Here is a tiny trained network, its code and every weight. The questions are about switching its units off for an input and a class, where a switched-off unit gives its printed mean instead of its output.

import numpy as np


def w(rows, s, z=0):
    codes = np.array(rows[::2]) - 128.0
    scale = np.full(codes.shape[1], s)
    scale[-1] = z or s
    return codes * scale


def norm(h):
    return h / np.sqrt((h * h).mean(-1, keepdims=True) + 1e-5)


def f(y):
    return np.maximum(y, 0)


def log_softmax(a):
    a = a - a.max(-1, keepdims=True)
    return a - np.log(np.exp(a).sum(-1, keepdims=True))


def net(x, mask):
    res = np.array(x, float).reshape(1, 4) / 4 @ E
    u = 0
    for l in range(3):
        y = f(norm(res) @ A[l][:, :-1].T + A[l][:, -1])
        res = res + np.where(mask[u : u + 11], y, B[l][:, -1]) @ B[l][:, :-1]
        u += 11
    return log_softmax(norm(res)[-1] @ U[:, :-1].T + U[:, -1])


A, B = {}, {}
E = w([
[139,110,184,139,140,2,147,167,121,161,82,171],'x0',
[120,95,84,116,118,163,103,117,104,139,88,181],'x1',
[127,55,155,158,129,174,126,158,132,211,183,108],'x2',
[69,138,122,149,176,113,119,117,86,129,122,101],'x3',
],0.01)
A[0] = w([
[107,89,108,147,153,176,140,132,159,184,149,130,96],'0.n1',
[175,219,219,151,169,91,136,201,228,140,176,42,13],'0.n2',
[91,59,170,205,140,161,155,196,166,203,147,174,22],'0.n3',
[208,114,169,94,205,93,135,65,107,179,68,119,86],'0.n4',
[177,70,149,101,113,62,112,209,89,115,195,183,36],'0.n5',
[105,58,104,140,139,97,101,125,22,91,145,127,51],'0.n6',
[156,141,68,130,64,67,179,171,115,44,86,161,35],'0.n7',
[148,147,137,92,127,68,160,145,123,127,66,156,155],'0.n8',
[174,77,80,60,124,144,81,178,67,180,54,219,2],'0.n9',
[247,199,115,109,123,174,177,169,212,153,61,165,114],'0.n10',
[240,122,171,141,1,162,179,151,88,169,200,177,61],'0.n11',
],0.0065,0.0027)
B[0] = w([
[188,82,126,129,147,134,154,146,89,92,82,117,200],'0.n1',
[124,168,215,71,152,173,169,93,65,67,229,170,253],'0.n2',
[188,124,102,215,129,84,126,51,58,140,90,85,245],'0.n3',
[54,133,118,122,91,220,106,88,211,194,175,84,197],'0.n4',
[161,122,165,211,127,151,79,157,225,112,139,176,213],'0.n5',
[59,146,147,90,148,114,139,107,74,129,154,160,168],'0.n6',
[198,76,126,166,180,66,89,83,149,90,81,100,227],'0.n7',
[131,192,111,151,83,159,169,116,173,162,154,94,250],'0.n8',
[122,145,234,115,180,175,106,107,95,39,132,253,238],'0.n9',
[101,86,53,16,90,111,104,135,50,101,208,112,224],'0.n10',
[72,17,138,73,100,84,86,169,62,67,112,96,223],'0.n11',
],0.0069,0.0055)
A[1] = w([
[170,178,57,146,151,103,147,107,221,86,28,101,2],'1.n1',
[170,212,56,54,141,131,159,66,176,104,119,125,103],'1.n2',
[37,180,93,164,235,92,180,133,43,217,97,100,93],'1.n3',
[4,116,144,140,253,93,157,124,143,157,171,103,67],'1.n4',
[211,72,103,82,67,65,172,145,173,138,128,149,39],'1.n5',
[138,163,187,184,144,100,141,46,194,139,149,251,119],'1.n6',
[126,195,121,231,105,14,91,230,208,219,95,175,109],'1.n7',
[156,192,64,126,82,219,153,147,174,175,118,97,38],'1.n8',
[133,76,196,129,47,68,128,130,180,160,132,183,149],'1.n9',
[102,86,82,119,161,193,75,166,183,160,40,209,114],'1.n10',
[92,129,193,89,127,141,193,105,106,145,61,111,69],'1.n11',
],0.0065,0.0026)
B[1] = w([
[157,91,84,163,120,104,169,91,109,112,123,109,175],'1.n1',
[197,75,101,150,142,70,174,131,119,121,140,93,223],'1.n2',
[91,85,102,46,39,77,19,165,137,92,125,152,208],'1.n3',
[86,112,127,64,118,147,88,139,100,139,129,148,204],'1.n4',
[37,113,92,73,93,140,61,136,84,67,94,129,172],'1.n5',
[116,197,137,188,132,152,146,145,146,135,115,82,255],'1.n6',
[131,191,125,151,121,184,123,148,188,159,101,72,191],'1.n7',
[110,163,129,137,132,158,123,254,198,140,138,106,144],'1.n8',
[54,213,129,106,122,143,97,172,197,181,59,84,223],'1.n9',
[158,174,157,83,191,163,204,110,116,121,168,153,182],'1.n10',
[116,134,38,110,98,199,224,197,110,110,75,116,148],'1.n11',
],0.0085,0.0059)
A[2] = w([
[137,129,102,133,107,79,96,128,144,92,120,153,121],'2.n1',
[113,167,144,141,160,97,152,115,131,67,153,146,147],'2.n2',
[152,121,144,146,186,130,167,146,50,85,105,161,162],'2.n3',
[155,135,121,95,84,110,171,81,168,75,121,100,162],'2.n4',
[123,55,162,155,143,140,165,150,97,186,125,59,146],'2.n5',
[135,140,109,127,166,163,156,101,108,148,84,246,91],'2.n6',
[156,104,98,113,132,161,144,198,101,59,94,111,78],'2.n7',
[149,106,78,109,130,176,158,182,133,100,159,106,147],'2.n8',
[183,89,129,166,158,123,97,143,118,177,133,116,4],'2.n9',
[176,129,108,147,160,81,155,78,103,145,78,90,116],'2.n10',
[115,127,123,143,148,160,171,135,156,116,175,99,92],'2.n11',
],0.011,0.0027)
B[2] = w([
[195,95,121,144,69,150,97,192,94,159,183,127,191],'2.n1',
[170,62,149,153,183,163,131,140,130,96,128,205,226],'2.n2',
[182,156,133,173,136,118,188,118,155,116,167,112,231],'2.n3',
[85,65,98,149,148,197,134,82,72,199,89,144,254],'2.n4',
[214,103,12,168,157,110,170,54,115,83,102,212,211],'2.n5',
[114,173,180,59,148,99,203,12,157,91,223,102,203],'2.n6',
[74,219,148,147,133,99,120,240,151,194,135,65,231],'2.n7',
[86,174,185,158,146,45,95,143,205,163,12,151,226],'2.n8',
[170,29,36,165,71,102,154,81,158,182,172,90,161],'2.n9',
[201,2,115,199,85,110,104,128,144,189,151,170,193],'2.n10',
[110,218,153,125,69,114,145,77,181,165,140,154,185],'2.n11',
],0.0079,0.0068)
U = w([
[238,32,14,237,119,69,159,93,99,163,125,133,138],'0',
[83,245,163,168,139,102,114,175,245,228,63,102,252],'1',
[142,175,246,68,210,128,241,50,93,81,240,194,106],'2',
[72,70,86,2,62,99,23,194,50,98,143,137,35],'3',
],0.0082,0.00034)

Each question gives the input, the list of numbers given to net, and the class t.
The units are the neurons (one row each of A and B). Each row of codes is followed by its name. A weight is (code - 128) times the scale printed after its matrix; where a second scale follows, it is the last column's (A, B and U).
mask holds one flag per neuron, layer by layer. A switched-off neuron (its flag False) gives its mean, the last column of its row in B, instead of its output. The means were averaged over made-up inputs and are rounded, as every weight is.
A unit's drop is (log p(t) with every unit on - log p(t) with that unit switched off) / (log p(t) with every unit on - log p(t) with every unit switched off).
The circuit of an input: a set's keep is (log p(t) with only the set's units on - log p(t) with every unit switched off) / (log p(t) with every unit on - log p(t) with every unit switched off). Starting from the 12 units with the biggest drops (on a tie, the unit counted first), units are removed one at a time, each time the one whose removal leaves the highest keep (on an exact tie, the one counted first), for as long as the keep stays at least 0.8.
units of the circuit, in order: the units of the circuit, biggest drop first
k most important neurons: the k neurons with the biggest drops, biggest first
k most important neurons of layer l: the k neurons of layer l with the biggest drops, biggest first
drop when u is switched off: that unit's drop, to one decimal
input [4,6,4,3], class 2: units of the circuit, in order	[0.n9]
input [6,-5,-8,-8], class 0: 2 most important neurons	[0.n7; 1.n2]
input [-8,2,-7,6], class 1: units of the circuit, in order	[1.n8; 2.n8; 0.n9; 0.n11]
input [5,-5,2,-6], class 3: units of the circuit, in order	[0.n10; 1.n5]
input [4,-6,-6,-6], class 0: units of the circuit, in order	[2.n4; 2.n1]
input [-5,8,6,-7], class 2: units of the circuit, in order	[0.n9; 1.n10; 2.n6]
input [-8,7,0,4], class 1: 3 most important neurons	[1.n8; 2.n8; 0.n9]
input [0,8,6,3], class 2: units of the circuit, in order	[0.n9; 2.n6]
input [3,7,-1,-7], class 2: 2 most important neurons	[0.n9; 1.n10]
input [-8,-3,-7,-2], class 1: 4 most important neurons of layer 2	[2.n8; 2.n7; 2.n5; 2.n11]
input [5,4,2,6], class 3: 2 most important neurons	[1.n3; 0.n6]
input [-7,-7,5,-5], class 1: 3 most important neurons of layer 2	[2.n8; 2.n6; 2.n7]
input [-8,-3,-6,-6], class 1: 4 most important neurons	[1.n8; 2.n8; 0.n3; 2.n7]
input [-6,0,-7,-5], class 0: units of the circuit, in order	[1.n2]
input [-7,1,4,-6], class 1: 3 most important neurons	[2.n8; 2.n7; 1.n3]
input [4,-6,-7,-3], class 0: 2 most important neurons of layer 0	[0.n7; 0.n9]
input [5,7,-4,-8], class 3: 2 most important neurons of layer 2	[2.n1; 2.n3]
input [0,-4,6,-8], class 3: 2 most important neurons	[0.n11; 1.n5]
input [8,7,7,1], class 1: 3 most important neurons	[1.n9; 0.n5; 1.n2]
input [-3,1,5,-7], class 3: 2 most important neurons of layer 1	[1.n5; 1.n2]
input [5,1,4,8], class 3: units of the circuit, in order	[1.n3]
input [6,-7,5,0], class 2: 2 most important neurons of layer 0	[0.n2; 0.n3]
input [-7,5,-8,-4], class 0: 2 most important neurons of layer 1	[1.n2; 1.n9]
input [-5,0,-2,-4], class 1: 2 most important neurons	[2.n8; 1.n3]
input [7,8,-1,7], class 2: 2 most important neurons of layer 0	[0.n9; 0.n6]
input [6,8,-5,7], class 2: 2 most important neurons	[0.n9; 2.n6]
input [-7,-5,3,5], class 1: most important neuron of layer 0	[0.n9]
input [-6,-7,-8,5], class 0: drop when 1.n2 is switched off	0.1
input [3,4,-3,7], class 3: drop when 1.n3 is switched off	1.9
